(in the rows, 128 means zero)
Facts:
tazasel (ε fasis) (π 178)
kuga (ω plotrar) (π 399)
mebren (ω grefos) (π 717)
plelol (ω bregro) (π 212)
flobram (ω stekos) (π 428)
lugon (ω nabrur) (π 178)
ledrak (ω molo) (π 178)
laklo (ω nitir) (π 717)
molo (ω flogri) (π 178)
bimel (ε stula boske pligram) (π 178)
nabrenan (π 717)
mamik (ω nevir) (π 717)
mulel (ω raste) (π 925)
flogri (ω rusazam) (π 96)
gapi (ε kaboplin) (π 717)
bregro (ω plazu) (π 428)
vunepu (ε zofo) (π 178)
plirar (ω zugrik) (π 717)
vastu (ω skosik) (π 178)
skezem (π 96)
zudun (ω kuga) (π 399)
trunik (π 717)
zagra (ω talem) (π 925)
lenestum (ε drena) (π 178)
skogen (ω zudun) (π 717)
rumekli (ε bimel pegruril sadu fasis) (π 717)
namil (ε pasi) (π 428)
flona (ω pedul) (π 428)
zetus (ω mulel) (π 178)
zugrik (ω klodem) (ε plotrar) (π 178)
tebrin (ε nosku kizatrak) (π 925)
kizatrak (π 178)
bati (ε turastas) (π 428)
vepa (π 178)
fasis (ω surin) (ε turastas) (π 717)
stuker (π 925)
tiko (π 399)
dolal (ω skobro) (π 717)
pleli (ε mulo) (π 178)
surin (ω skuris) (π 399)
turastas (ε plotrar) (π 178)
drimes (ω veskis) (π 717)
ditom (π 428)
papul (ω riklim) (π 925)
veskis (ω laklo) (π 925)
fupus (ω leklur) (π 212)
plamon (ω skogen) (π 428)
magam (ω sulipo) (π 178)
skosik (ω dolal) (π 178)
gapar (ω numus) (ε trudral) (π 178)
nabrur (ω mebren) (π 178)
skuge (ω zetus) (π 96)
plazu (ω magam) (π 96)
dipaplok (ω duskir) (ε turastas) (π 178)
skobro (ω flobram) (π 428)
boske (ω stula) (π 96)
grefos (π 428)
pegruril (ε skuris) (π 717)
zufla (ω papul) (π 178)
plotrar (π 178)
vamun (ω gapar) (π 96)
raste (ω fupus) (π 428)
suras (ω lebus) (π 96)
skatum (ω vefil) (π 428)
zofo (ε tiko drena) (π 178)
nitir (ω pasi) (π 212)
sulipo (ω rero) (π 428)
grokuzom (ε gapi) (π 178)
pedul (ω zastodon) (π 96)
nevir (ω pligram) (ε gonom tabir) (π 178)
gonom (π 399)
klodem (ω zedrok) (π 717)
zedrok (ω pegruril) (π 428)
zomoklek (ω ledrak) (π 428)
zastodon (ω drori) (π 178)
nosku (ω plelol) (ε bati) (π 96)
mulo (ω vamun) (π 96)
trudral (ε turastas) (π 96)
bridrik (ω nosku) (π 178)
lagrom (ε papul) (π 96)
stekos (ω puges) (ε kaboplin) (π 925)
flakim (ε teklen sadu namil) (π 96)
bada (ω zufla) (π 717)
riklim (ω drimes) (π 178)
rero (ω bada) (π 178)
rubuk (ε trunik) (π 212)
tabir (ε bati) (π 212)
puges (ω bridrik) (π 399)
fleze (ω dipaplok) (π 428)
druba (π 212)
talem (π 925)
stozu (ε bati ledrak) (π 717)
teklen (π 717)
pligram (ω fleze) (π 178)
vefil (ω kizatrak) (π 925)
rulen (ε ledrak) (π 717)
drena (ε bati) (π 96)
lebus (ω vastu) (π 96)
lezu (ε tazasel ledrak mulo) (π 178)
kaboplin (ε plotrar) (π 428)
pasi (ω lugon) (ε tazasel skuris) (π 399)
nagas (ε turastas) (π 178)
stula (ω skuge) (π 178)
drini (ε ledrak) (π 925)
skaplebor (ω flona) (π 925)
reron (π 399)
numus (ω suras) (π 428)
leklur (ω mulo) (π 178)
skuris (ω plamon) (π 178)
rusazam (ω gitol) (π 428)
drori (ω boske) (π 399)
sadu (ε grokuzom) (π 925)
gitol (ω plirar) (π 212)
duskir (ω zagra) (π 399)

Known rows:
[167 148 111 140  84 149 112  96 127 148 156 121 162 102 115 115 116 135
 118 148 116  89 129 132  85 143 115 149 131 101 119 127  85 143  83 127
 149 124 138 128 114]: lebus
[158  90 163 161 119 123 152  99 115 118 119  78 106 134 164 116 139  73
 115 175 149  82 109  87 117 148 161 155 164 160 177 121 138 129  89 140
  56 123 103 100 129]: stula
[ 66 131 109 114 169 135 119 138 152  92 127 127  97 140 142 118  98 169
 126 102 148 190 140  97 156 139 119 127 116 160 136 143 146 132 155 128
  87 147  78 115 140]: ditom
[182 125 126 110 125  83 135 116  77 152 144 138 196 152 100 169 146 114
 156 107  54  90  95 172  92  91 132 157 158  88 108 134 120 129 103 133
 191 111 175 176 126]: nosku
[ 99 151 100 138 118 166 125 121 154 101 136 139 125 165 145 106 113 131
 128 134 145 165 160 121 111 119 101 119 109 128 118 137 128 128 132 130
 115 159 149 141 149]: zudun
[108 125 162 110 159  87 156 168 130 123 121  93  93 140  84 144 137 136
 143 119  74 125 107 146 172  98 151 116 146 129 152 131 141 175 157 110
 178 119 119 154 113]: gapar
[102  92 174  98 194  56 181 143  99 120 120  89 120 184 155 165 148  77
 146 113  86 133 111 130 152  75 177 165 196 164 157 152 177 158 168 148
 137 129 126 163 125]: turastas
[173 127 142 109 109  73 168 154  92 168 134 142 125 181 139 172 206  61
 127 108  87  62 133 173 130 100 130 175 156 107 133 143 138 113 100 101
 102 124 179 165 147]: fasis
[110 147 101 138 105 163 120 112 155 108 130 133 131 158 133 112 122 119
 117 139 142 141 158 118 114 119  94 122 110 117 119 136 126 124 116 134
 122 146 152 140 151]: surin
[172 106 142 124 154  85 147 116  79 126 133 123 196 152  91 158 147 110
 134 130  52 105  95 164  85  77 143 147 141 102 121 118 115 133 133 129
 203 120 184 172 139]: tabir
[ 80 126 119 110 188 113 154 171 119 104 109 112 115 118  89 153 131 162
 132  92  97 211 119 164 175  85 164  93 107 143 143 122 137 127 183 132
 183 109 105 139 127]: nevir
[160 117 148 152  96 113 171  86 117 140 116  86 138 121 175 127 141  74
 110 152 181  98 108 106 139 142 191 160 163 165 166 107 119 111  82 153
  67 117 100  96 145]: pligram
[122 119 132 148 114 142 128 121 143 153 133 124 170 102 111 122 128 145
 106 139 134 110 124 114 130 144 119 142 120 100 121 124 117 127 109 129
 129 119 122 126 153]: skatum
[120 116 155 150 124 150 124 109 127 131 114 105 152  96 125 117 118 154
 144 147 155 130  96 121 140 143 117 117 136 125 123 116 143 132 126 158
 135 120 114 121 124]: zufla
[122 112 197 123 101  99 182 143 142 141 118  89 109 128 119 150 157  91
 135 149 117  62 121 143 173 107 161 136 151 124 153 135 125 173 130 118
 154 124 130 141 117]: grokuzom
[108 136 124 130 147 151 129 111 151  72 126 135 119 131 140 113 100 143
 131 152 132 172 144 123 109 126 137 115 107 156 120 110 110 140 155 142
 137 151 114 113 127]: druba
[137 135 140 102 101 109 141 140 128 134 130 151  58 157 166 142 150  94
 131 110 150 102 155 131 149 137 135 144 134 150 137 142 127 118 127 102
  60 135 123 115 133]: teklen
[ 82 118 151 138 166 151 126 125 142 103 102 112 101 109 143 117 107 144
 144 139 165 180 114 104 155 135 130  98 118 153 129 118 162 126 171 158
 107 140  92 114 128]: lugon

Rows:
No name comes twice in this set of rows, the named rows included.
[248 118  90 163 124 101  99 104  53 144 132 135 159 155 114 128 162  94
 116 138  96  97  91 132  52 151 146 152 137 122 142  85 113  88  57 116
  92 107 167 126 132] : mulo
[212 127 127 161 135 110 114 193  98 142  95 138 108 127  45 158 178 155
 143 116 110 131  62 182 158 135 145  57  79 127 144  39 103 106  92 101
 147  95 156 139 157] : lezu
[138  97 135 117 174  56 146 127  74 151 127 120 215 177 112 171 162  97
 122  83  63 112  88 137 107  88 153 182 173 117 139 142 166 130 118 128
 153  99 154 165 148] : bati
[178 112 145 136  98 109 142  86 110 124 120 118 107 147 166 113 138  55
 111 172 146  72 144  93  80 141 141 167 159 142 146 129 124 112  83 123
  55 131 139  95 129] : boske
[202 147  78 133 141 115  99 172  67 165 123 178 126 128  78 159 167 150
 125  83  96 138  97 176 110 137 118  98  82 106 113  90 111  69  95 102
 111  98 156 135 138] : rulen
[104  98 183  96 126  63 181 142 145 141 135 109 143 159 115 152 155  92
 126 117  92  75 136 126 168  98 145 168 174 117 135 166 149 165 146 111
 144 125 143 157 134] : kaboplin
[164 124 166 124  57  96 169 132 133 158 124 128  81 149 139 132 167  54
 150 152 146  44 149 154 134 123 143 143 171 120 137 143 108 133 103 102
 131 124 165 132 113] : sadu
[176 147 152 103  58  99 153 187 150 161 125 171  34 135  92 162 184 114
 134 108 126  66 142 173 177 137 119 108 101 117 133 120  89 117 117  54
 101 112 169 128 134] : rumekli
[162 144 116 131 114 111 117 152 101 170 135 141 168 110  83 143 156 119
 135 123  79 105 122 180 112 108 116 106 135  77 117 134 111 115 117 117
 227 104 184 162 104] : tebrin
[175 128 150 112 112  69 131 154 134 100  95 172  39 177 119 146 151  96
 171 119 152 130 130 152 144 132 137  89 114 159 130 104 117  90 143  82
  78 132 167 108 143] : pasi
[138 147 105 153  71 184 118 131 119 163 145 133 168 119 147 125 153 119
  95 128 120  94 150 142 115 128  83 148 122  82 108 148 117 109  81 139
 114 138 157 148 150] : skogen
[105 120 168 100 153  74 202 164 119 130 114 101 120 125  99 154 159 112
 131 100  86 131 114 176 188  82 182 126 141 134 160 139 118 146 154 114
 193 102 122 155 125] : dipaplok
[ 89 133 154  72 117  87 170 161 147 132 136 149  78 152 144 153 153 102
 141  92 103  86 177 150 174  92 121 152 156 121 131 196 148 149 163  97
 124 136 132 141 109] : gapi
[ 76 154  83 101 137 129 142 115 159  72 127 153 105 136 158 105 100 131
 119 107 159 214 179 121 130 123 141 123 102 157 128 152 109 104 166 116
 121 142 105  99 122] : duskir

The same nodes again, as new rows of numbers:
Known rows:
[131 128 136 124 136 140 130 145 106 143 120 126 133 124 119 117 135 132
 122 137 143 136 127 105 130 131 136 131 125 128 128 132 115 132 125 131
 130 129 151 130 118 136 101 131 139 131 135 143 127 135 115 135 121 144
 128]: mebren
[124 131 132 124 130 121 131 128 124 142 130 109 124 129 116 119 132 124
 124 127 128 140 130 136 134 131 138 135 130 125 119 128 122 133 126 131
 120 124 139 128 125 136 118 125 140 129 127 136 130 134 121 137 133 143
 130]: reron
[162 126 108 127 126  74 116 140 162 121 137 250 133 140 116 118 123 147
  81 121 136 110 135  65  89 115 133 138 105 135 102 129 135 130 117 134
 141 128 118 112 119 146 137 144 140 117 147 157 126 144 130 137 120 109
 136]: gapi
[128 133 136 116 120 116 132 127 135 139 121 103 125 130 122 119 131 132
 113 121 136 131 131 130 138 133 132 130 124 126 126 123 104 141 133 132
 116 121 140 129 130 140 131 121 138 134 126 141 124 133 116 126 130 128
 130]: dolal
[119 146 122 124 119 130 132 124 134 130 131 101 124 133 131 127 126 131
 138 111 129 136 129 133 147 128 131 127 125 130 125 122 116 142 130 127
 125 124 126 135 134 130 147 109 122 131 124 127 124 128 130 129 129 138
 125]: skobro
[149 126 145 142 123 134 105 120 115 131 122 130 117 139 145 137 114 124
  86 157 116  87 116 203  90 106 127 115 151 122 132 128 143  90 146 110
 143 138 110 111 134 115 113  74  97 134 123 117 162  96 129 136 119 109
 132]: dipaplok
[123  78 129 140 133  97 103 133  99 136 114 106 124 122 141 139 108 136
 119 165 122  48 148 226  92 110 116 113 144 121 118 133 156  98 149 115
 103 131  87 123 148 114 114 118  76 148 149 110 184 118 103 108 113 124
 112]: bati
[154 129 137 131 126 137 133 125 143 121 140 182 137 122 121 139 121 131
 123 137 135 127 125 120 137 131 126 128 135 131 146 132 139 125 127 127
 131 133 118 141 128 117 170 168 141 139 119 124 151 129 141 183 140 103
 138]: namil
[126 146 122 127 124 149 130 134 122 124 121 113 128 131 141 131 128 140
 145 116 131 132 124 120 139 126 123 120 123 131 138 124 120 138 125 125
 139 129 134 136 129 123 129 114 115 124 127 124 117 121 136 120 122 134
 120]: rero
[123 129 127 134 123 142 128 124 123 130 136 110 122 131 127 129 130 124
 125 119 125 134 126 133 135 128 134 131 128 131 120 127 124 127 127 128
 132 126 134 133 129 125 130 115 126 124 122 127 119 127 132 130 127 144
 130]: plamon
[110 134 133 131 134 114 124 121 130 151 131 114 130 123 116 120 141 111
 128 127 132 135 129 141 138 143 143 142 124 125 132 132 116 131 131 131
 123 127 132 116 119 137 105 162 134 126 113 127 122 145 121 131 127 139
 132]: boske
[152 119 134 133 125 143 129 126 143 111 128 171 137 120 132 143 124 137
 132 136 133 119 126 125 135 131 115 119 130 132 157 132 139 127 127 128
 132 133 117 142 133 111 162 169 136 130 120 117 139 122 143 157 134 102
 128]: lezu
[127 126 139 125 128 126 131 130 126 138 125 114 129 127 120 120 134 121
 111 128 136 137 128 119 132 133 133 132 125 126 126 127 115 134 129 133
 122 123 145 128 125 139 114 124 144 130 127 139 122 132 117 130 130 130
 130]: teklen
[126 146 121 129 127 154 129 138 116 126 121 116 130 129 141 131 130 138
 147 122 132 132 124 115 137 127 124 122 124 132 139 126 123 134 122 126
 141 133 136 137 126 122 122 117 118 123 129 124 117 122 137 124 120 137
 120]: riklim
[137 101 144 132 131 131 127 119 128 133 129 120 122 129 113 122 136 114
  92 138 129 134 125 141 131 127 143 128 128 125 117 127 117 116 134 132
 125 118 146 125 132 135 108  98 150 120 120 145 109 116 120 129 130 139
 138]: mamik
[146  92 129 140 130 134 121 118 134 108 126 156 126 125 131 141 127 129
 115 138 124 107 128 145 121 119 124 115 127 130 129 128 143 109 128 128
 134 124 120 134 141 112 132 122 127 113 123 125 113 105 141 123 124 127
 129]: nevir
[139 140 138 134 119 161 131 124 131 120 130 126 125 126 135 137 130 130
 127 120 129 141 118 124 140 135 124 122 131 133 150 129 123 127 127 127
 137 131 136 136 128 116 145 138 134 125 112 118 120 120 144 142 133 124
 133]: skuris
[128 121 141 125 128 125 130 129 125 138 125 115 129 126 120 119 133 122
 112 128 134 134 128 120 130 133 133 132 125 126 125 128 115 135 130 133
 122 123 143 126 126 139 115 123 143 130 127 139 123 131 117 128 130 131
 130]: trunik

Rows:
No name comes twice in this set of rows, the named rows included.
[124  36 115 130 147  72 116 130 124 121 117 157 136 110 112 141 129 144
 146 162 137  64 168 190 123 131 116 118 122 124 118 134 144 116 137 141
  79 108 101 145 154 118 110 174 118 128 150 126 134 141 109 105 118 148
 108] : drena
[103 125 117 117 140 135 149 125 122 121 143 109 131 129 122 125 123 100
 168 131 113 166 123  95 139 119 129 136 132 124 100 124 149 126 123 127
 125 131 116 129 127 135 144 104 134 134 144 129 126 127 120 107 140 124
 136] : gitol
[124 112 118 119 130 127 142 126 128 115 143 140 126 131 119 134 119 123
 141 133 123 149 130 103 130 122 132 132 133 130 107 130 140 111 124 124
 126 132 107 127 126 121 170 143 126 136 142 131 144 136 124 122 134 127
 143] : rubuk
[109 139 127 120 141 115 130 125 129 140 133 133 138 125 118 120 135 110
 148 138 126 134 126 140 141 128 133 137 130 117 128 125 132 141 131 135
 119 122 138 127 127 145  95 105 141 131 129 132 118 132 124 136 136 125
 122] : flogri
[134 153 150 125 124 102 106 128 111 159 128 133 119 138 131 127 114 129
  92 162 130  83 124 221  91 114 135 130 159 113 137 133 130 100 155 110
 126 137 114  98 120 132  95 101  99 160 132 122 198 128 109 158 122 111
 132] : trudral
[116 128 137 134 134 118 126 125 127 148 128  96 127 124 117 117 136 109
 121 125 126 139 130 127 130 140 141 142 123 128 120 132 122 129 125 129
 123 129 129 119 120 137 118 162 138 125 116 130 132 139 117 129 131 139
 135] : drori
[112 126 126 142 108 150 131 125 112 101 150 117 119 129 145 138 125 133
 119  97 109 121 130 105 100 140  92 131 143 133 131 131 145 135 130 137
 122 124 159 122 125 118 104 101 122 129 140 113 107 141 145 105 136 121
 113] : kizatrak
[131 161 104 137 117 119 111 132 131 125 130 152 118 147 145 123 124 139
 105 102 119 113 123 104  93 114 131 130 115 136 106 123 129 125 122 121
 159 134 127 106 121 132 110  83 100 110 135 135 111 124 139 100 109 137
 126] : plotrar
[124 147 123 124 118 142 130 127 132 123 121 104 125 132 141 132 127 140
 141 111 128 131 125 128 143 126 123 120 124 131 138 122 115 141 128 126
 132 128 129 136 134 124 139 107 116 125 124 122 117 121 138 112 124 130
 120] : bridrik
[122 142 122 131 135 155 130 141 104 140 130 121 133 125 127 126 129 130
 146 130 134 135 126 110 139 126 133 130 126 131 126 130 127 131 120 125
 140 133 138 136 121 125 115 125 120 127 133 129 125 129 130 137 121 150
 126] : grefos
[126 137 130 117 125 116 134 128 132 138 127 101 122 132 118 120 129 134
 125 121 130 140 132 141 144 129 138 130 129 125 119 125 111 138 130 131
 117 119 137 131 130 137 134 114 135 135 127 139 135 134 120 136 133 143
 128] : puges
[143 129 132 124 132 110 127 126 142 134 137 184 133 126 112 130 129 133
 120 143 140 121 131 141 131 132 134 134 133 124 140 133 127 125 132 132
 119 123 127 128 125 129 130 158 142 136 124 134 141 142 130 167 133 121
 134] : flakim
[137 149 140 136 121 127 109 132 114 137 119 122 121 137 152 133 111 134
 107 144 122  84 119 184  93 112 120 119 147 124 141 130 142 108 143 109
 141 144 108 111 130 120 119 104  90 144 131 111 173 112 123 133 118 101
 124] : nagas

